Each row has a name. Each piece below is followed by the name of the row it came from. Each question is about the rows just above it.

giba: [ 54 -39  -9 -48 -18  -6]
rivit: [ 38  54 -11 -24  -2  36]
riri: [ -3  -6 -18 -39  -9 -48]
guz: [ 18 -32  -7  10  15  40]
[-18  -6]  giba
[ -6 -18 -39  -9 -48]  riri
[ -6 -18]  riri

dizis: [-52 -45  20 -37  41   5  -2 -17 -18  24  22  16 -22  13   9  22 -39 -16
 -31 -11  -4  -6  49 -55  12   1 -65  56  31  38  36  48  18  -5  26  10
  -2]
viko: [ 55  25 -33 -13 -63 -53 -40  55 -17  12 -21   8   7 -28 -23  18  37  -5
 -36  12  11  47 -63  11 -23  43   4 -11   2  -2 -34  -9 -33  -5  18 -31
  13]
liro: [ 67  18   1   6 -20  20   6  36  18 -22 -20  17 -18  -5  -6  12 -48  30
 -20 -71  13  20  59 -34 -24 -24  -9  89 -15  22  40  56 -16 -14 -16   9
  -1]
posol: [ -9  -8 -42 -22 -94 -52 -33  24 -15   2  20 -12 -47  -4  39   9  40 -33
 -17 -15 -24  29 -38 -14  -5  29  25  -9  61  17 -18  17  -7   8  23 -24
  27]
Bopud: [-52   3 -15  33 -73  35  17   1  27 -51  11  -6 -26   5  52 -31  -9  -3
  31 -58 -28  -9  47  -5  -7 -41  67  17  19  -5  21  28   3   2 -22  15
   4]
muda: [ 44  -6  14 -25  88 -51   5  -2  -1  40 -34 -20 -14  20 -48  38   1  49
  -8  17  43   5 -43   5   6  17 -55  19 -44  21 -12 -20  -6  11  -8 -11
   0]
Roki: [-67 -22  16  14  14  44  32 -27  24 -28  11  -6 -29  25  34 -15 -40  13
  27 -49 -14 -27  73 -23   7 -50  10  43   4  12  41  34  22   4 -21  28
  -6]
lezi: [  -8   28  -33   35 -101    6    0   41   32  -49  -20   -7  -22   -9
   26  -20    8   20   17  -64  -12   24    7   13  -26  -25   73   20
   -4   -8    1   19  -23   -2  -29   -3   12]
vefek: [ 11 -21   9 -12  86 -45  27 -52  10  25  -3 -51 -44  50   3   9  23  39
  43  18  14 -27 -42  16  27  -5 -13 -23 -13  14 -13 -38  26  33 -18  -3
   7]
takat: [ 25  13 -15 -14 -27 -32 -21  67   3   3 -43  13 -10 -19 -38  38   1  39
 -45 -41  29  49 -10 -15 -31  16 -25  71 -29  21   4  32 -39 -15  -5 -16
   7]
dez: [ -7 -34  16 -32  93 -46  17 -26   6  32 -13 -31 -53  43 -15  34 -11  46
   5 -10  28  -8  -8 -21  17  -3 -58  45 -16  40  12   5  14  23  -9  -2
   5]
Makuv: [ 55  25 -33 -13 -63 -53 -40  55 -17  12 -21   8   7 -28 -32  18  37  -5
 -36  12  11  47 -63  11 -25  43   4 -11   2  -2 -34  -9 -33  -5  18 -31
  13]
Where do [ 44  -6  14 -25  88 -51   5  -2  -1  40 -34 -20 -14  20 -48  38   1  49
  -8  17  43   5 -43   5   6  17 -55  19 -44  21 -12 -20  -6  11  -8 -11
   0] appear?  muda
[67 17]  Bopud
[ 26  33 -18]  vefek
[-67 -22  16  14  14]  Roki
[ 55  25 -33 -13 -63 -53 -40  55 -17  12 -21   8   7 -28 -32  18  37  -5
 -36  12  11  47 -63  11 -25  43   4 -11   2  -2 -34  -9 -33  -5  18 -31
  13]  Makuv

duni: [ -2   2  -2  -4  -1  -1  -1  -1   0  -3   0   4   0   1   2  -1   1  23
  -3  -1   4  -2  -6   0  -1   1   2   2   2   1   2   1 -80   2   1   1
   1   1  -3  -3   1   2   0   0  -2  -4  -4  -1   1  -5  -3   0  -2   2
   1  -4  -2]
gepov: [  2  -2   0  -2   0  -3   2   2  -2  -1  -1  -1   2   1  -3   1  -1  -3
  -3  -5  -2   2   2  -2 -43   0  -4   1  -2   1   1  -1   1   2   2  -3
   1  -1  -2  -3 -39  -2  -2 -19   0  -2   0  -2   2   2   0   0   2  -1
  -1   0  -2]
rinag: [  2  -3   1   0  -2  -3 -39  -2   1  -4  -2   2  -1  -4  -1  -1  -1  -1
   0  -3   0  -1   1   4   0  -5 -95   2   3  -4   5   1  -2   2  -2  -2
   3   0   4   0  -1   2   0   1   2  -3  -3   1  -2   1   0  -3   4   0
  -1   5  -2]
[  2  -3   1  -1  -2  -3 -39  -2] is in which row?  gepov
Which row holds [-2  2 -1 -4 -1 -1 -1 -1  0 -3  0]?  rinag
[ 1 -2  1  1 -1  1  2]  gepov
[  2  -3   1   0  -2  -3 -39  -2   1  -4  -2   2  -1  -4  -1  -1  -1  -1
   0  -3   0  -1   1   4   0  -5 -95   2   3  -4   5   1  -2   2  -2  -2
   3   0   4   0  -1   2   0   1   2  -3  -3   1  -2   1   0  -3   4   0
  -1   5  -2]  rinag
[-1 -1  2  1 -3  1]  gepov
[ -2   2  -2  -4  -1  -1  -1  -1   0  -3   0   4   0   1   2  -1   1  23
  -3  -1   4  -2  -6   0  -1   1   2   2   2   1   2   1 -80   2   1   1
   1   1  -3  -3   1   2   0   0  -2  -4  -4  -1   1  -5  -3   0  -2   2
   1  -4  -2]  duni

Vobi: [-12 -20  11  84  -9]
Mivu: [-12 -20  11  23  13]
gurug: [-12 -20  11 -40  13]
bepo: [-92   2  47  -1  -9]
Where do [-20  11 -40] appear?  gurug
[-12 -20  11 -40  13] is in which row?  gurug

pupup: [ 19  -5 -34  -9  -4]
gevi: [-35 -15  23 -14   3]
Tun: [  33   15 -114  -33  -58]
miguz: [-11   2  15  11  11]
bal: [26 19 18 28  8]
fimat: [-22 -14  47  10   3]
medi: [-32 -10  33 -11   4]
lin: [ 22  18 -47   8 -23]
satif: [  0 -34  -9  -5  -2]
[-11   4]  medi
Where do [ -5 -34  -9] appear?  pupup

Koto: [-20  27  80 -49  25  44  29 -12 -60 -88  96  13 -12  87 -31 -23 -38 -45
 -89 -71  19  -1 -11  12 -26 -31  63 -16 -30 -32  10 -12 -28 -20]
Kesun: [-12 -60 -88  96  16 -12  87 -31 -23 -38 114 -50 -33 -72   3 -19 -44  -2
  89  69 -56  22  77 -56 -27 -46 -63 -18  53  98  62 -15  62 -44]
Dem: [-37  -7 -70  37 -78  44 -25 -14  72 -24  30   9  -7  26   1  21  31  23
 -89 -70  35  -2 -89 -55  -2 -25 -21 -18 -21 -49 -80  18 -41 -43]
Where do [  9  -7  26   1  21  31  23 -89 -70  35  -2] appear?  Dem
Where do [-12 -60 -88  96  13 -12  87 -31 -23 -38] appear?  Koto

Zud: [-70  85  33  60 -23   4  33 -60]
gige: [-69  42  33  75  23  95  95 -67]
domik: [  76   33   42  -77  -18  -92 -112   50]
Pesek: [-69  42  33  75  66 -21   1  30]
favof: [ 65 -48  96 -40  60   6  43 -29]
nudi: [-70  85 -37  60 -23   4  33 -60]
[ 33  75  66 -21]  Pesek
Which row holds [-77 -18]?  domik
[-69  42  33  75  66 -21   1  30]  Pesek
Where do [-112   50] appear?  domik

Fosid: [-87  58  42 -68  68 -79]
vuga: [-87  58 -59  83 -85 101]
kebos: [ 58  41 -68  68  80 -97]
Where do [ 58 -59] appear?  vuga
[ 58  42 -68  68 -79]  Fosid
[ 58  41 -68  68  80 -97]  kebos
[ 58  41 -68  68  80] is in which row?  kebos
[-87  58 -59  83 -85 101]  vuga
[ 58  42 -68  68]  Fosid

seb: [-112   95   50   32  108  -92   79   92   78  106   -3   43  -87  -82
   26  -46  -36  -36   -9   69  -55   -5    2   -8   34   30 -103  -20
   -9    8  -51   79  -81  -45   44  -79 -108 -104 -100   77 -107  -50
   25  -71   80   74   94   12  -13  -67  -91  -70 -104   67   80   -7
   30  -27   75   33   82   35 -108  103]
Nade: [  53   39 -114   -6  -74  -86   -2   -6   40   82   98  -50   76   48
   32   57   62  -99  112 -109  -15   -3   30  103   44 -114  -36  -40
   19  -63  105 -102  -14   57  -97  102    1  -95   39   20   60   79
   79   39 -101   85  -85   75  105  -45   42   19   55   79  -20  -61
   61   29   24   59  -71   99  -23   38]
kimun: [ -36   57   40   95   16   50   37  -94  -74  -13   23  -14   45   25
  -87 -111   81  -80   25  -56   40  -46   70    8  111   13   96  -13
   83  -81   35   98    2  -95   16  -87  -30 -108   94   46  -46 -103
  -89   22  101   35  111  107  -49 -100  -13  -93 -111  -59   45    8
   43  105   90   57  -92  -34  -74   51]
tage: [ -28   73   67  -95  -40  -51  103   73   53  -90   79   95   83  -29
   42  100  -66  101   20   -9   79  114   70  -99   65   75   25   77
  -48  -94   84  -70  104   34  -63   15  -58   86    3  -87   22  -45
   27    0  -47  -89 -113  106  -74  115   17  -47   72  100  -90  -72
   23   74  -30  -10  -52  -90 -108  -24]
lali: [ 105  -87  -91   50  -92  -95 -103   82   69   77  -23  -22  -58  -99
   59   82   61  104   86   47  -54  -21  -77   26   35 -109   84   62
    7    4  -23   76   68   70  113 -114   46  -42   21   68   87  111
  -27 -103 -105   32   26   -7  -13   84   36  -49  -32   28   17  112
  104  -97  -90   14  -66  -13   84   45]
Molo: [  92   76  -99   80 -106  -59    2  -85  -16  -41  -37  -61   31  -53
  109  106  -52  100 -100  -40  -79  113  -67   58  -91  -83   55  -53
  112   60   62   57  -60  102   10  -21   90    2   81  -77  106  -12
 -106  -47  -89   15   29 -109   57    0  115   73    1  -46  -49    9
  -69   86    7   90  101   59  112  -46]
niz: [  -3   37  -90   24  101  -70    3  -83   83   43  -65 -100  -76  -59
   88   83   46  -42  -83   -9   79   58  113  -91  -79  -67   58  -37
  -45   76  -80   40  -89   86  -80   75 -102  -26  -37   99 -109  -11
   53   76    0   15   27   82  -97  -57   35   89  -88  -15  104  104
   29  -14   88   67   19  -46  -14  -17]
[-100  -40  -79  113  -67   58  -91  -83]  Molo
[95 83]  tage
[ -28   73   67  -95  -40  -51  103   73   53  -90   79   95   83  -29
   42  100  -66  101   20   -9   79  114   70  -99   65   75   25   77
  -48  -94   84  -70  104   34  -63   15  -58   86    3  -87   22  -45
   27    0  -47  -89 -113  106  -74  115   17  -47   72  100  -90  -72
   23   74  -30  -10  -52  -90 -108  -24]  tage

Zuv: [-29 -18   1 -80  -3  40 -25  71 -24  61  59   8]
Topa: [-53  -5  13   7  34  22  11 -26  71  23 -23  -1]
Nazes: [ 10  -7  58  -3  40 -25  71 -24  61  56   8  45]
mot: [-31  -8 -17 -14  37 -53  90  -8  -6 -26   8  19]
Nirez: [-51 -28   0  33  -9 -29   5 -16  10  -5  58  16]
[58 16]  Nirez
[-18   1 -80  -3  40 -25  71 -24  61  59   8]  Zuv
Where do [10 -5 58] appear?  Nirez
Where do [ 37 -53  90  -8  -6] appear?  mot
[-25  71 -24  61  56]  Nazes
[ 34  22  11 -26  71  23 -23  -1]  Topa

dasez: [  2  -7  -2  -1 -12  -7 -11  20   0  -5   5   5  20  -5   0   7 -11  12
  -2   8  13  12   9  -6 -25   1   5   4  10  12  -3   6   2  -8 -19   3
 -16  -5   2  11  -1   6 -14 -16  -8   2  -5   6  -9]
vetef: [ 22   1 -10   3   1   3  10  -2  -1   5   6  -9  -2  -7   0  -6   3  -4
  -4   4  -8   1   4   5  -4  16   5   5   0   0   8  -1  -2  -3  -1   4
   7   1   1  -7   1   9   9  -9   0  -2   9  -4   2]
zon: [ -4   7  -6  -6 -11  12  13   4  -6  11  16 -17  22 -16   8 -15  -2   9
   8  -6   4  -5  23  15   1 -31  -5  12  12  22   1 -11  13  -5  -8 -14
  -6   8   9  15   9  -4  -4  -2  18  -7   4  13  15]
Vota: [-13  15   7  10   1  -5 -19  -3 -10   0  16  11  16   7   0  -1 -14   3
   8  -6  16   1  -3  -8 -10   3   2  20   0 -16  -4  11 -20 -18  18  12
  15  -9 -13  13  -6  17  10  16  22 -14 -14 -13 -13]
Gof: [  21   16   -2   20 -102  -33   -8   34   44    7   51   12  -52   15
   -1  -62  -14    9    2   27  -37   25    9   47 -111   -3   -9   24
   39    5   51   22    1   25    2   37  -14    4  -47  -32  -24    9
   -9    0   -2    9    8   -8  -68]
pivi: [ -6   8  10  -4   3  -4   1   4   7  -7  -5  -2 -12   3   9   7  -3  -8
   2   9   1   6   7   8  -7   2  -8  19   1  -7   0  -2  -1  -5  -6  -4
   1 -15   3  -1   3  -4   3   5  10   0  -4  -2  -3]
[ 22   1 -11]  zon
[ 9  9 -9  0 -2]  vetef
Where do [ 10  12  -3   6   2  -8 -19   3 -16  -5   2  11] appear?  dasez

kap: [-26  14   6  -4  -2   2  -1   8 -10   2]
lilu: [-50  -1   0   2  35  22 -55  22  19  19]
rizo: [  4  39 -19  -7 -20   5  54  -4   4 -15]
kol: [10 38 13 -6  8 29 49  5 44 23]
Puze: [-50 -16 -18  30  35  22 -55  25  28  -6]
lud: [-50 -16 -18  30  35  22 -55  25  43  -6]
Bibo: [-15  41  27   8  24  37  26   8  53  37]
lasi: [-99  75 -63  22 -21  -3  62  22 -17 -29]
Faf: [ -4   0   2  -1   8  -3  62  22 -17 -29]
Sog: [ 73 -58   2 -39 -63 -89   7 -33 -97 -62]
Where do [-4 -2  2 -1  8] appear?  kap
[-99  75 -63  22 -21  -3  62  22 -17 -29]  lasi
[ 0  2 -1]  Faf
Where do [-50 -16 -18  30  35  22 -55  25  28  -6] appear?  Puze

sipet: [104  35  35  29  54]
tovub: [78 29 25 29 42]
fur: [82 16 19 22 46]
suf: [96 23 32 24 69]
geni: [33 24 41 45 55]
zunem: [96 33 35 40 47]
Bizu: [108  28  45  41  65]
Which row holds [24 69]?  suf
The row with [45 41] is  Bizu
[33 35 40] is in which row?  zunem
[32 24]  suf
The row with [35 35 29] is  sipet
Which row holds [19 22]?  fur
[35 35 29 54]  sipet

guke: [  39 -106  -24   39   14   22  -43]
Gipa: [  -9   22 -106   39  -39  -29  -56]
res: [  -9   22 -106   39   14  -24   29]
[  -9   22 -106   39  -39  -29]  Gipa
[  -9   22 -106   39   14  -24]  res
[  -9   22 -106   39   14  -24   29] is in which row?  res

Nore: [  9   1  15 -56 -16 -10   0  32  -7 -42  -4  31 -42  19 -19]
Gozab: [ 10  -1  47 -12 -22  35  45  22 -39   8  14  39 -35   2   2]
Mepag: [ 10  -1  47 -12 -22  35  45  -4 -32  58 -31  53 -27   7  11]
guzo: [-17  14  55   8  17  68  53 -37  14 -39   8  39   4 -11  31]
rif: [-15  16  38  11  20  68  42 -12 -46  62  10  53 -10 -13  24]
mopa: [ 20  68  42 -12 -46  62  12 -42 -34 103 -27  64   5 -11  34]
[ 10  -1  47 -12 -22  35  45  22 -39   8  14  39 -35   2   2] is in which row?  Gozab
[ 20  68  42 -12 -46  62  10]  rif
[-39   8  14  39]  Gozab
[ 58 -31  53 -27] is in which row?  Mepag

guga: [-13  45 -40 -34   5 -60  -2 -67  10 -28 -21 -20   5 -45  17 -18  -3   9
  18 -36]
kobat: [-13  45 -40  26  52 -60  -2  15  50 -28 -21 -20 -24 -19  17 -18  -3   9
  18 -36]
rad: [-40 -13 -60  45  26  52  45 -60  50 -28 -21 -20 -24 -19  17 -18  -3   9
  18 -36]
[ 26  52 -60  -2  15]  kobat
[-13  45 -40  26  52 -60  -2  15  50 -28 -21 -20 -24 -19  17 -18  -3   9
  18 -36]  kobat
[-13  45 -40 -34   5 -60  -2 -67]  guga
Which row holds [-13  45 -40  26  52 -60]?  kobat
[-2 15 50]  kobat
The row with [-60  -2  15  50 -28 -21 -20 -24 -19] is  kobat
The row with [-40 -13 -60  45  26  52  45 -60  50 -28 -21 -20 -24 -19  17 -18  -3   9
  18 -36] is  rad

Noga: [ 28   0  15  16 -11 -12 -17 -10  -3  -6  -5   3   0  -5   0  -7  -6  -1
 -12 -12  10   8  -5  -2   0  11   0   9  -1   2 -16   3   0 -10   0 -10
  -3   0   0  21   2   7   7   0   0  -8   4 -17   3   0 -23   0   2 -13
   8 -21   1  -3   5]
loka: [-45   3  -6 -32   0   0   8 -30 -65  72  41  20  70   0   0 -64  33 -31
  -6 -18  72  -5   0 -16  59  -3 -45   3  -6 -33   0   0   8 -30 -65  72
  41  20  37   0   0 -52   7  51 -22   2  -8 -40   1  21 -99   0   0  11
 -17   0  28 -86   0]
lubi: [  8  45 -42   0  48  19   1   0   0   0   5  20  70   0   0 -64  33 -31
  -6 -18  72  -5   0 -16  59  -3 -45   3  -6 -33   0   0   8 -30 -65  72
  41  20  37   0   9 -39  -7  -8   0  11 -10   8  -5  11 -15 -22  -2  23
 -22  10  13 -40 -17]
tane: [ 72  -5   0 -16  59  -3 -45   4  -6 -33   0  14  54 -23 -14 -49  30 -25
   2  -9  56 -10   2 -12  60   0   0  -2  -3 -27  -5  55  15 -18 -56  65
  35  29  30  43  20 -47   2  33   0   0   0 -23   0   0   0   0   0  15
 -19   0  23 -70 -21]
vafaz: [  0  44 -44 -70  46  21   0  33   0   7   0  14  54 -23 -14 -49  30 -25
   2  -9  56 -10   2 -12  60   0   0  -2  -3 -27  -5  55  15 -18 -56  65
  35  29  30  43  20 -47   2  33   0   0   0 -23   0   0   0   0  -4   4
   3  50 -19  60  12]
Where do [  8  45 -42   0  48  19   1   0   0   0   5  20  70   0   0 -64  33 -31
  -6 -18  72  -5   0 -16  59  -3 -45   3  -6 -33   0   0   8 -30 -65  72
  41  20  37   0   9 -39  -7  -8   0  11 -10   8  -5  11 -15 -22  -2  23
 -22  10  13 -40 -17] appear?  lubi
Where do [-45   3  -6 -32   0   0   8 -30 -65  72  41  20  70   0   0 -64  33 -31
  -6 -18  72  -5   0 -16  59  -3 -45   3  -6 -33   0   0   8 -30 -65  72
  41  20  37   0   0 -52   7  51 -22   2  -8 -40   1  21 -99   0   0  11
 -17   0  28 -86   0] appear?  loka
Where do [  0  -8   4 -17] appear?  Noga

fer: [ -5 -32  42 113]
bolan: [-32  -5 113  42]
tonut: [ -6 -32 -96 -48]
[-32  42]  fer
[ -6 -32 -96]  tonut
[ -5 -32] is in which row?  fer
[113  42] is in which row?  bolan

Dev: [ 66 -55  67 -55 -55 -26 -26]
Bulev: [ 75 -50  76 -51 -50 -50 -50]
Tigun: [-78  81 -80  81  81  81  81]
tosin: [ 5 -7  2 -7 -7 -7 -8]
vev: [-27  81 -80  64 -55 -26 -26]
fup: [ 5 -7  2 -7 -7 -8 -8]
Mut: [ 66 -55  67 -55 -55 -55 -55]
nagun: [ 86 -80  86 -80 -80 -80 -80]
Where do [ 5 -7  2 -7 -7 -7 -8] appear?  tosin
Where do [-78  81 -80  81  81  81  81] appear?  Tigun
Where do [ 66 -55  67 -55 -55 -26 -26] appear?  Dev
The row with [ 86 -80  86 -80 -80 -80 -80] is  nagun

tizor: [ -8  -8  17  -7  23  12  48 -31  -1   8  37  17   0   6   1   7 -19  -2
   0   0 -13   0   2  16 -14  52   6 -34   0]
zomig: [  0 -15   0 -46  32  13  48  38  23  13  39  30   0 -13 -46   0   0 -13
   0  -6   0  32 -22  33 -19   0 -12  -3   0]
mukin: [  5 -19 -66   0   0 -17  61   8  11 -24   0   0 -23 -16   0   0 -16 -46
   0 -18 -20  46   8   0 -27   0   7   8   0]
beni: [-47   0  27 -24  45  21   0  52   0  33  32   5   0 -19 -47   0 -42  -1
   3  44   0  23 -66  23 -72   0 -15  18 -16]
rasep: [  0  -8   0  37 -15  21 -44 -37  -5  16 -50   8  15   8  28   0  -3  30
  20  39  38   0 -26 -51  14 -33   1   2 -18]
kezo: [  1   5 -14   4 -11  -3  18 -45   0 -18  20  16  -7  14   5 -10   7 -10
 -28   0 -20  23   0   2  11  55   0   0   7]
Momur: [  0  -8   0  37 -15  21 -44 -37  -5  16 -50   8  15   8  28   0  -3  30
  20  39  38   0 -26  86 -30  14 -21 -16 -20]
kuzo: [  0  32  -4  -2   0  14  -1   0 -19 -47 -42   0   5  32   0  52  33   0
   0  10  13  26   5 -37   0  20  33 -18  31]
rup: [ 23  17 -31  16 -41   0  -2   0 -15 -11  -5 -37   6 -14  24 -46  69   0
   0 -12 -25 -60  20  46 -14  19 -23  38  -9]
roku: [  0  -6 -14   0 -13   0  22  -2   0 -37   0   0   4 -22   0  16  -1 -11
 -15  21   0  12 -10   0  10   2   0   0  -4]
tese: [ 18 -15 -16   0   9 -12  18 -27 -11  13   9   0  13  -5  17  13   8  30
   0   0   0 -17  13  16   3  18  -4 -23 -36]
[  0  52   0  33  32   5   0 -19 -47   0 -42  -1]  beni
Where do [-17  13  16   3  18  -4 -23 -36] appear?  tese

